In the rows, 128 means zero.
Each row has a class, written after it.
[168  75 168 185 127 151 129 121 157 151 110 135 188 108 126 135 151 134
 118 138 117 143 154 139 161 101  91 143  68  98 150 110 132 135 160 119
 176 161 125  84  90 107 141 105 130 129 138 157] : q_5
[171  88 140 179 132 131  96  93  85 122 136 176 160  95 138  99 159 133
 134 101 168 143  94 137 117 148 143 190  99 178  85 141 146 160 147 105
 163 153 103 112 149 126 160 159 135  99 144 140] : q_897
[168 121 148 133  86 171 126 105 139 178 100 137  70  95  97 115 106 136
 147 120  87 147 116 112 149 126 114 160 177 148 104 100 139 159 142  87
 181 109 132 108  77 131 150  98 124 111 169 166] : q_707
[128  76 156 174 110 127 146 111 169 111 117 145 186 126 131 123 152 110
 115 120 144  76 148 133 163 108 124 116 112 148  92  96 110 160 115  81
 170 171  94  93  96 107 155 128 128 154 137 160] : q_581
[129  47 172 164 169 134 166 110 167 152 120 169 183  78  90 140 110 183
 121 141 138 151 158 167  93 106 154 170  88 163 124 168 140 189  65 133
 154 148 102 128 147  92 197 151 164 130 125  97] : q_128
[153 122 238 171 118 114 133 129 122 145 101 146 155 119 143 130 142 138
 133 124 143 112 127 145 140 118 141 165 122 142  96 108 107 104 116 114
 151 129  98 111  95 139 150 136 125 150 124 129] : q_51
[124  28 157 125 131 113 126  94 153 144 123 147 146  99 115 102 160 102
 127 123 142 106 134 131 107 140 125 140  70 170 108  69 109 143 157  99
 154 173 116 122 129 153 174 136 173 147 145 135] : q_897
[165  91 152 152 111 156 100  77 145 171 118 149  93  91  77 133 105 124
 147 146  90 151  88 129 153 114 123 162 166 136 118 106 122 192 102 100
 122 118 151 110 107 106 165  97 168 134 158 157] : q_5
[141  91 168 148  89 143 118 115 123 181  96 155  54  96  91 135 120 133
 115 141  98 154  76 107 151 155 131 190 158 176 115 117 104 168 167 132
 168  98 129 143 107 118 193 103  95 135 144 156] : q_237
[157  65 152 175 107 137 148 112 158 130 115 151 153 117 125 115 157 150
 124 145 112 112 163 138 172 118 128 147  82 139 126 113 116 149 135 140
 188 147 102 115 125 106 122 140 122 138 104 140] : q_340
[211  79 104 129 116 118 135 113 154 131  94  87 137 146 153  79 123 126
 173 102  91  53 110 136 118 121 138 150 138 130  88 140 146 184 204  60
 117 135  70  78 133  86 117 138 113  89 191 142] : q_581
[144  76 169 157 139 173 145 137 111 145 135 155 137  92 102 106 132 167
 116 152 132 114 187 122 160 128 111 152  95 148 130  95 115 119 124 111
 163 200 132 120 122 128 140 140 124 141 175 130] : q_707
[143  48 134 150 112 120 124 107 143 141 130 144 151 121 123 118 154  85
 135 136 146 102 138 145 136  94 110 151 117 185 125 120 124 149 162 113
 160 140 120 108 141 114 149 120 123 116 147 149] : q_128
[154  36 151 235 115 117 170 132 169 143 100 113 135 154 115 129 130 158
 139 117 118 138 148 112 130 140 116 165 112  70  71  97 105 142 170  76
 178 161  66  98  91 112  95 102  92 103 131 134] : q_581
[184  26 186 189 138 134 148 122 143 145  99 166 136 111 136  80 181 146
 143 130 138 125 152 124 125 100 166 183  72 140 133 126 124 159 134 112
 165 145  85 121  88 129 160 159 107 144 158 130] : q_340
[134 122 169 122  97 132 126 116 154 179 136 117 101  68  84 115 109 130
 157 106 102 169  73 125 117 130 177 170 158 171  93 108 126 132 151 129
 133  95 140 127  92 110 184  89 146 123 174 142] : q_5
[161  79 118 165 122 130 136 102 140 134 124 143 141 127 144 109 151 152
 146 136 128 110 147 121 170 136 103 154  97 135 132 116 131 171 128 121
 174 138  95 107 140 112 119 140 105 156 132 140] : q_340
[154  81 146 177 142 158 143 153 156 153 141 148 142 107 116 135 132 167
 140 134 152 129 131 119 131  85 154 168  95 175 109 127 127 155 101  97
 182 160 116 137  92  84 127 135  90 107  97 158] : q_128
[231  61 176 204 128 134 160 111 152 150 110 133 115 119 144 155 138 158
 121 144 121 135 126 126 151 140 114 175  90 126 147 115 110 179 130  85
 198 125  89 129 118 103  95 111  97 145 113 146] : q_51
[179  94 145 155 113  98 170 130 138 131 118 133 129 112 128 119 119 126
 133 153 113  96 140 125 154 147 127 149 117 108 119 103 119 133 155 133
 177 112  98 114 109 141 125 111 110 145 135 133] : q_51
[161  59 177 143  91 127 136 123 129 143  90 152 160 123 153 105 180 136
 128 127 117  97 166 129 180 129 116 136  95 104 122 111 115 122 154 120
 163 151 118  93  92 149 126 139 128 119 132 118] : q_707
[145 102 147 124  95 149 130 119 143 159  90 131  54  85  94 123 105 129
 111 148  75 139 105 118 158 170 126 184 165 176 119 102 132 167 139 112
 158 102 139 135 104 113 172  88 107 107 163 173] : q_237
[205  56 111 152 129 132 110  79 125 166 143 152 177 154 111  83 125 129
 137 130 131  99 160 127 165 144 101 182 118 105 116 125 123 169 115 137
 196 162 116  85 119 115 143 157 124 121 148 153] : q_340
[144 129 148 101  73 158 124 101 134 186 124 152  61  64 110 115 107 130
 132 147  78 142  91 124 198 153 146 177 153 192 128 119 109 162 134 149
 168  76 130 156 114 121 181  81 106 141 156 170] : q_237
[139  65 114 172  96 145 109 101  86 100 101 110 135 172  88 157  96  94
  55 168 123 112 157 133 129 122  79 133 152 120 167 126  68 155 197 127
 183 142  85  89 140 151 143 164  84  76 105 119] : q_128
[ 86  66 176 128  84 133 132 122 141 178  77 130  66 106  69 144 137 118
 153 131 126 126 113 121 142 142  97 169 170 180  93  78 107 153 121  97
 157  90 105 145  75 121 159 110 105 128 141 148] : q_128
[185  60 159 145 100 137 148 125 143 182  94 119 101  62  61 106 126  65
 131 121 103 147 100 145 113 148 149 186 189 156  92 103 115 145 121  87
 165  60 134 136  82 107 148  86 135  92 164 175] : q_128
[135  54 159 191 116 137 138 129 155 146 117 142 145 117 113 126 139 150
 129 155  88 107 153 129 182 106 114 147  90 127 108  97 130 152 150 150
 187 173  99 104 122 133 118 140 123 163 125 140] : q_340
[155  63 175 136 147  89 127  90 122 143 126 139 161 146 199 100 122 161
 127 139 145 139 140 118 173 129 132 188  85 183 128 118 162 124 135 105
 191 197 136 132 140 156 167 128 112 120 146 144] : q_237
[165 110 130 135 119 168 131 114 181 133  93 119  87  56  82 124  72 147
 118 134  73 139 112 140 107 133 124 139 175 146 149 103 138 169 134  75
 128  97 138  92  95 112 204  90 149 110 179 171] : q_5
[157  80 152 125 117 174 125 120 110 134 116 120 152 102 132 106 126 127
 108 132 137  94 158 150 123 129 103 165  95 172 121 107 113 143 180  74
 213 145  92 116 136 126 124 181 122  77 148 147] : q_897
[138  99 117 125 123 137 121 115 149 181 111 137  87 100  50 136 110 126
 142 123  81 157  77 128 135 128 118 161 153 144 127  97 130 175 108 106
 139 104 131 130  73 118 194  95 165 121 187 160] : q_5
[198 109 188 146 130 163 148 117 120 101  93 145 144  69 159  96 118 236
 108 131 130 121 145 162 117 176 136 176 108 161  67 127 146 142 152  74
 181 181 110 126 137 116 124 168 105  62 114 126] : q_897
[116  83 170 124 116 137 116 125 120 136  60 140  84  82  72 135 116 123
 111 149 100 153  58 103 134 187 133 193 185 160 126 125 121 200 131  98
 133  73 122 130 104  98 199 118 115 148 173 148] : q_237
[112  75 119 148  87 169 127 126 149 143 109 123 105 112  80 119 140 126
  98 134  99 134 117 170 148 123 142 153 150 205 152 112 110 160 135 113
 161 125 141 119  92 124 152  87 105  69 173 133] : q_128
[143  93 163 187 100 125 145 125 138 135 125 164 137 100 138  96 145 144
 105 151 132 131 178 125 143 117 124 154 124 101 101 106 116 125 184 113
 198 149  99  93 131 143 132 140 116 100 138 120] : q_707
[196 119  87 168 141 186 159 117 133 131 155 187 178 110 128 101 149 101
 183 125 128 145 157 154  99  65 110 137  81 126 120 135 130 130 178 112
 159 147 136  70 104 113 143 117 150 103 162 145] : q_5
[158 109 185 163  90 102 127 108 121 150 104 128  73 115  94 109 142 125
 115 139  85 105  95 127 122 146 183 182 160 184 113  77 139 160 125  92
 170 120 163 125  66 128 181 119 138 131 193 132] : q_51
[ 99  86 132 104  96 146 130  71 144 127  89 127  50  70  52  99 123  71
 124 168 101 153 132 124 145 166 119 128 187 168 118  96 144 179  99 105
 131  95 140 152 115 115 178  90 144 141 171 152] : q_128
[190 140 170  84 112 128 180   9 105 173 107 151 139  17 127 102 140  99
 140 138 170 127 105 128 197  69 187 132 145 145 136 158  93 226  94 174
 101  90 129 119  89 163 252  81  89 127 175  88] : q_5
[136  85 119 119  83 147 163 106 149 188 107  96  74 103 107 123 134  81
 133 122 103 135  95 118 119 135 158 142 166 168 113  96 130 194 127  73
 168  74 115 142  52 112 176  88 112 155 213 172] : q_581
[125  93 128 133  92 140 113 105 167 154 100 102  73  63  98 141  81 159
 129 115  62 130 135 125 122 107 155 144 176 170 134 102 153 181 126 116
 178 101 126 123  77 113 165 122 110 144 159 178] : q_340
[171  93 160 177 119 160 124  94  84 135 126 182 131  73 125  88 177 100
 120 143 149 100 146 133 172 132 100 154  97 139 108  95  96 147 141  87
 187 146 115 124 134 157 139 158 119 130 150 143] : q_897
[118  28 222 174 131  80 115 111 146  96 102 175 119 102 148 104 145 121
 113 146 142 129 135 113 163 118 106 179 129 179 121 119 160 176 164 112
 195 166 145 135 140 140 108 125  95 166 174 134] : q_237
[154  95 130 164 108 160 109 107 126 145 101 144  97  37  86 128 107 139
 110 121 111 144  93 131 162 129 132 152 164 145 122  92 109 166 102  80
 136 117 122 127  84 109 199  93 134 113 157 185] : q_5
[142 114 168 150  85 122 124 110 150 147 114 153  95  80  51 109 119 115
 144 113 108 133 131 136 173 176 112 159 204 175 118  90 117 124 100 111
 168  83 125 115 114 115 135 103 146 139 160 162] : q_707
[128  64 137 128  90 139 122 116 146 152 123 118  84  83  55 138 101 115
 140 113  93 134  98 110 145 116 128 150 173 131 130 137 127 195 124 117
 144  92 150 122  66 102 155 100 122 136 201 157] : q_5
[177  68 159 149 141 140 137 135 180 147 117 118 151  71 146 110 118 136
 125 163 135  88 195 136 141  99 107 131  82 102 141  90 127 128 158 102
 130 159  85  98 129  90 135 137 124 132 119 177] : q_5
[179  44 165 160 120 152 137 122 128 163 116 141 158  99 122 111 129 125
 139 103 144 120 130 139 149 103 109 149 105 115 108 139 106 149 156 128
 153 150 115 102  91 126 141 124 115 126 145 137] : q_5
[113  11 155 206 144 113 121 148 176 161 108 135 124  77 140 137 138 125
 111 100 163 123 115 129 116 102 128 134 150 134  57 138 147 162 178 118
 167 134  73 128 176 112 136 148  93 109 129 121] : q_581
[182  39 175 181 114 117 134 120 164 119 118 139 124 109 121 115  85 145
 112 133 106 101 137 141 148 136 153 173 110 160 144 110 112 157 134 113
 197 121  70 123 133 135 129 132 140 125 124 133] : q_51
[176  96 151 162 101 136 140 123 125 126 116 180 156  68 138 133 149 171
 165 140 132 119 154 109 165 136 121 156 111 130 104  97 131 139 152 118
 166 145 122 100  98  95 107 117 110 152 120 157] : q_707
[175  47 144 164 108 138 144 105 149 116 101 142 144 111 146 102 144 146
 125 133 111 108 162 144 165 138 101 139 107 139 136 117 121 149 153 116
 189 139  99 112 137 125 115 140 115 148 124 143] : q_340
[164  55 202 191  97 120 161 120 139 133  92 128 133 131 148 102 138 117
 142 140 116 109 149 148 166 113 136 140 137 121 115 127 121 145 133  85
 159 113  79 124  97 132  98 126 107 168 164 146] : q_581
[179 100 139 186 135 148 142 111 150 145 125 136 144 108 111  93 149 126
 131 132 122 136 170 136 130  97 124 139  94 127 137 118 122 145 182 156
 192 147 118 106 129 105  91 126  92 135 120 127] : q_340
[185  76 163 186 136 127 160 132 134 135 114 167 141  88 125 131 148 131
 122 163 131 108 167 129 143 121 110 154  90  94 125 102 115 133 150 131
 173 134 118 114 116 126 128 112 110 132 140 131] : q_51
[155 103 153 126 123 153 112 104 158 149 109 162  56  60  76 110 112 140
 140 130  83 147 112 118 176 162 146 166 166 188 122 101 115 141 102 114
 148 131 139 150  98 122 185 102 107 137 154 176] : q_237
[194  66 169 176 122 124 145  94 165 123 134 143 153 110 105 129 124 120
 126 155 119 125 156 117 156 127 116 149 102 114 143 109 116 151 154 132
 162 152 112  82 115 125 152 124 125 142 136 142] : q_5
[172  89 172 152 107 137 140  90 123 117 123 143 140  87 140 102 158 152
 132 130 130 134 144 140 161 165 120 170  77 160  93 116 140 143 147  93
 175 162  97 131 139 117 121 132 126 117 142 155] : q_897
[186 119 135 136 110 152 136 112 154 148 100 153 145  92 104  78 152 135
  98 129 113  84 139 138 214 141 128 124 105 138  83  77 110 158 133 124
 183 204  75 109  90 122 138 128 125 108  92 158] : q_707
[177 136 128 118 111 140 122 123 129 186 113 126  87  89  92 140  99 111
 130 159  95 109  94 132 164 162  98 181 179 131 112  94 126 163 115 106
 160  67  88 122 116 113 168 105 126 128 182 184] : q_51
[162  51  65 131  96 141 145 109 107 176 107 135  66  93  74  78 144  83
 120 109 100 137  92 137 148 119 166 152 152 133 136 147 105 207 111 141
 150  77  97 158  69 133 163 106 110 120 190 157] : q_340
[110 114 133 144  83 158 124 119 129 161 120 150  68  98  77 130 111 145
 129 137  96 146 104 108 146 114 148 150 187 151  96 108 133 180 100  95
 162 124 151 119  68 122 161 111 136 125 164 156] : q_707
[159  94 145  54  81 123 122 165 119  83 154 102 128 199 177 177  70 160
 136 133  50 139  11  64 149 137 155 158 127 174 113  92  70 137 233 114
 189 180 151 139  34 194  45  81  69 180 138 165] : q_237
[ 95  49 128 188 121 119 119 145 138 118  92 152 118  61 139 119 154 140
 117 167 117 133 183 134 146  68 145 152 115 126 114 124 180 127 180 157
 167 124  93 124 153 121 145 154 100  64 146 139] : q_340
[109  95 164 144 104 116 128 136 148 178 109 137  64 119  96 134 117 110
 138 104 101 146  87 134 143 110 133 190 173 208 112 119 117 147 125  92
 172  98 107 144  94 134 170 109 112 118 170 175] : q_237
[ 78  72 132 111 117 175 131 116 184 143  95 169  84 102  38 127 116  99
 153 159 137 135  96 131 154 143  97 131 217 194  76 107 133 157  88 103
 143 108 132 116 104 128 215 110 135 122 144 161] : q_128
[147  50 155 153 115 133 128 101 120 111 130 158 149 128 146 115 156 105
 128 149 124 125 170 119 128  96 101 159  78 145 154 116 123 156 175 124
 199 136 103 121 136 131 119 154 124 164 174 141] : q_340
[169  58 166 191 136 151 151 106 189 127 128 104 117 159 109 135 175 145
  86 149 113 126 120 145 111 117 144 151 109 175 113 101  66 176 158  58
 175 196  87 116 182  81 103 174 127 112  98 113] : q_340
[216  97 184 139 124 156 164 128 102 136  99 144 161 132 106 118 165 107
 135 133  92  90 131 138 148 130 110 156  68 169 105 123 140 144 148 153
 151 166 109 112  95 110 141 146 139 190 152 166] : q_340
[141  69 170 166 152  99 151 149 151 146 158 155 188 141 125 111 128 140
 133 148 125 142 106 119 198 131 143 188  62 191 136 148 156 114 166 189
 194 169 133 120 159 138 152 103 115 147 155 127] : q_237
[156  87 129 131  96 154 110  81 153 178 138 146  93 100  77 110  87 137
 158 130  91 153  89 139 141 120 129 153 168 145 137 118 109 185 123 111
 141 105 154 116  93 112 164  87 158 149 176 153] : q_5
[ 99 117 138 112  82 138 105  67  81 179 137 147 108  39 111 164 131  88
 195 129 123 124  80  96 168  71 126 139 186 137  79 104  94 172 119  93
 111  83 158 120 109 118 193 116 149 168 177 151] : q_5
[150  81 171 139  99 156 111  95 178 157 107 128  78 113  72 119 113 112
 149 103  95 148  99 130 159 101 126 142 156 161 125 109 126 165  97  93
 128 131 139 116  52 126 163  78 146 130 168 179] : q_5
[162 111 155 107 108 136 118  84 155 166 111 122  87  61  98 138  88 142
 145 116  74 160  98 128 121 126 131 157 161 141 102 108 142 164 137 112
 127 108 134 122 104 126 188  92 157 112 174 151] : q_5
[165 107 140 142  96 155 143  95 143 163 109 118  60  99  71 128  95 104
 127 164 106 142 103 128 122 161 147 167 170 162 133  81 101 173 136 120
 139  78 122 120 108 111 156  71 127 126 150 144] : q_51
[166  91 156 177 122 119 156 121 131 137 104 120 160 112 150  96 155 108
 115 120 129 118 128 138 164 121 139 136 122 105 106 124 119 158 131  83
 178 118  88 132 112 121  98 119 105 130 157 133] : q_581
[171  51 121 143 120 187 126 103 132 138 106 166 102 113 124 112 111 171
 164 111  98 161 113 110 198 166 109 156 161 163 120 120 170 165  63 103
 225 126 139 129  53 179 158 134  96 163 168 169] : q_340
[143  92 178 121  97 164 124 125 152 169 101 133  80  64 101 129 123 133
 140 105 100 133  90 138 135 149 120 164 169 194  93 111 124 155 103  86
 140  96 131 143  99 121 169  94 123 138 164 164] : q_128
[157  87 166 127 119 143 146 102 164 157 123 132  88  70  84 123  87 129
 149 136  94 159 119 120 137  96 152 161 153 147 130 112 131 157 108  97
 159 101 129 136  82 135 183 103 145 113 182 157] : q_5
[138  98 160 125  81 132 120  89 142 204 114 134  74  99  84 146 109 142
 142 129  81 136 148 136 181  93 136 162 167 160 121 111 115 148 121 126
 180 118  74 131  97 146 175 142 127 100 161 153] : q_707
[157  62 164 191 107 119 144 100 140 150 100 159 108 132 123 100 155 174
 124 117 123 135 116 109 173 146 128 146  96 148 100 106 139 163 136 106
 174 185 123 120 113 135 148 115 139 139 108 114] : q_707
